Here is a tiny trained network, its code and every weight. The questions are about switching its units off for an input and a class, where a switched-off unit gives its printed mean instead of its output.

import numpy as np


def w(rows, s, z=0):
    codes = np.array(rows[::2]) - 128.0
    scale = np.full(codes.shape[1], s)
    scale[-1] = z or s
    return codes * scale


def f(y):
    return np.maximum(y, 0)


def log_softmax(a):
    a = a - a.max(-1, keepdims=True)
    return a - np.log(np.exp(a).sum(-1, keepdims=True))


def net(x, mask):
    res = np.array(x, float).reshape(1, 7) / 4 @ E
    y = f(res @ A[0][:, :-1].T + A[0][:, -1])
    res = res + np.where(mask, y, B[0][:, -1]) @ B[0][:, :-1]
    return log_softmax(res[-1] @ U[:, :-1].T + U[:, -1])


A, B = {}, {}
E = w([
[128,127,131,129,124],'x0',
[130,131,127,127,129],'x1',
[214,89,16,60,137],'x2',
[126,135,126,124,131],'x3',
[201,222,183,58,49],'x4',
[173,254,66,218,173],'x5',
[22,175,28,116,31],'x6',
],0.0054)
A[0] = w([
[87,178,111,99,173,253],'N1',
[235,132,180,166,250,100],'N2',
[155,81,53,117,121,87],'N3',
[64,183,38,183,58,85],'N4',
[109,62,174,60,110,164],'N5',
[46,160,63,87,87,49],'N6',
[13,197,241,203,121,81],'N7',
[159,186,116,163,188,197],'N8',
[208,126,2,58,149,102],'N9',
[193,244,169,97,81,111],'N10',
[50,75,49,227,238,68],'N11',
[170,205,91,193,161,57],'N12',
[163,203,76,191,170,65],'N13',
],0.01,0.0063)
B[0] = w([
[67,141,148,218,110,249],'N1',
[107,135,252,135,126,255],'N2',
[156,97,126,160,154,170],'N3',
[107,118,243,129,139,219],'N4',
[55,121,78,108,127,231],'N5',
[137,124,213,70,149,186],'N6',
[223,61,86,167,181,238],'N7',
[58,95,84,145,122,243],'N8',
[192,95,112,197,166,223],'N9',
[153,206,87,103,93,232],'N10',
[177,232,89,77,74,230],'N11',
[113,71,83,53,137,194],'N12',
[106,66,86,59,138,198],'N13',
],0.023,0.0065)
U = w([
[133,129,230,87,160,96],'0',
[224,92,81,162,195,69],'1',
[57,75,49,42,143,80],'2',
[200,254,80,70,80,124],'3',
[103,152,104,167,130,254],'4',
],0.0088,0.009)

Each question gives the input, the list of numbers given to net, and the class t.
The units are the neurons (one row each of A and B). Each row of codes is followed by its name. A weight is (code - 128) times the scale printed after its matrix; where a second scale follows, it is the last column's (A, B and U).
mask holds one flag per neuron, in row order. A switched-off neuron (its flag False) gives its mean, the last column of its row in B, instead of its output. The means were averaged over made-up inputs and are rounded, as every weight is.
A unit's drop is (log p(t) with every unit on - log p(t) with that unit switched off) / (log p(t) with every unit on - log p(t) with every unit switched off).
The circuit of an input: a set's keep is (log p(t) with only the set's units on - log p(t) with every unit switched off) / (log p(t) with every unit on - log p(t) with every unit switched off). Starting from the 12 units with the biggest drops (on a tie, the unit counted first), units are removed one at a time, each time the one whose removal leaves the highest keep (on an exact tie, the one counted first), for as long as the keep stays at least 0.8.
circuit, biggest first: the units of the circuit, biggest drop first
unit that matters most: the unit with the biggest drop
k most important neurons: the k neurons with the biggest drops, biggest first
drop of u: that unit's drop, to one decimal
input [0,-5,-3,1,7,-6,8], class 0: circuit, biggest first	N6
input [3,-5,-7,4,-4,7,3], class 1: 2 most important neurons	N7; N5
input [-2,5,8,8,-5,3,6], class 1: 2 most important neurons	N9; N2
input [7,6,1,-3,3,-4,0], class 2: 4 most important neurons	N11; N2; N5; N9
input [6,-5,3,1,-7,6,-5], class 3: 3 most important neurons	N11; N5; N4
input [-6,-1,-2,2,5,-4,-1], class 3: 3 most important neurons	N8; N10; N13
input [3,-3,5,4,-1,7,5], class 2: 2 most important neurons	N13; N12
input [-2,-7,-6,3,6,-8,6], class 2: 4 most important neurons	N5; N2; N9; N11
input [4,-7,-7,-6,7,7,8], class 0: 2 most important neurons	N4; N6
input [-2,-1,2,-2,2,-7,7], class 0: 2 most important neurons	N6; N8
input [8,-6,-3,-1,6,2,4], class 3: 2 most important neurons	N10; N2
input [-3,4,5,-2,-1,3,6], class 0: 3 most important neurons	N4; N6; N7
input [-7,8,3,-6,-5,6,-8], class 0: 2 most important neurons	N2; N5
input [-7,-3,-6,0,1,0,8], class 0: unit that matters most	N4
input [-3,0,-1,-4,-1,5,2], class 2: circuit, biggest first	N13; N12
input [7,-2,3,-5,-8,6,-4], class 3: drop of N11	2.3
input [-3,-8,6,-7,8,-6,-6], class 3: drop of N4	0.5
input [-3,-5,-1,4,-7,-3,1], class 3: drop of N11	0.6
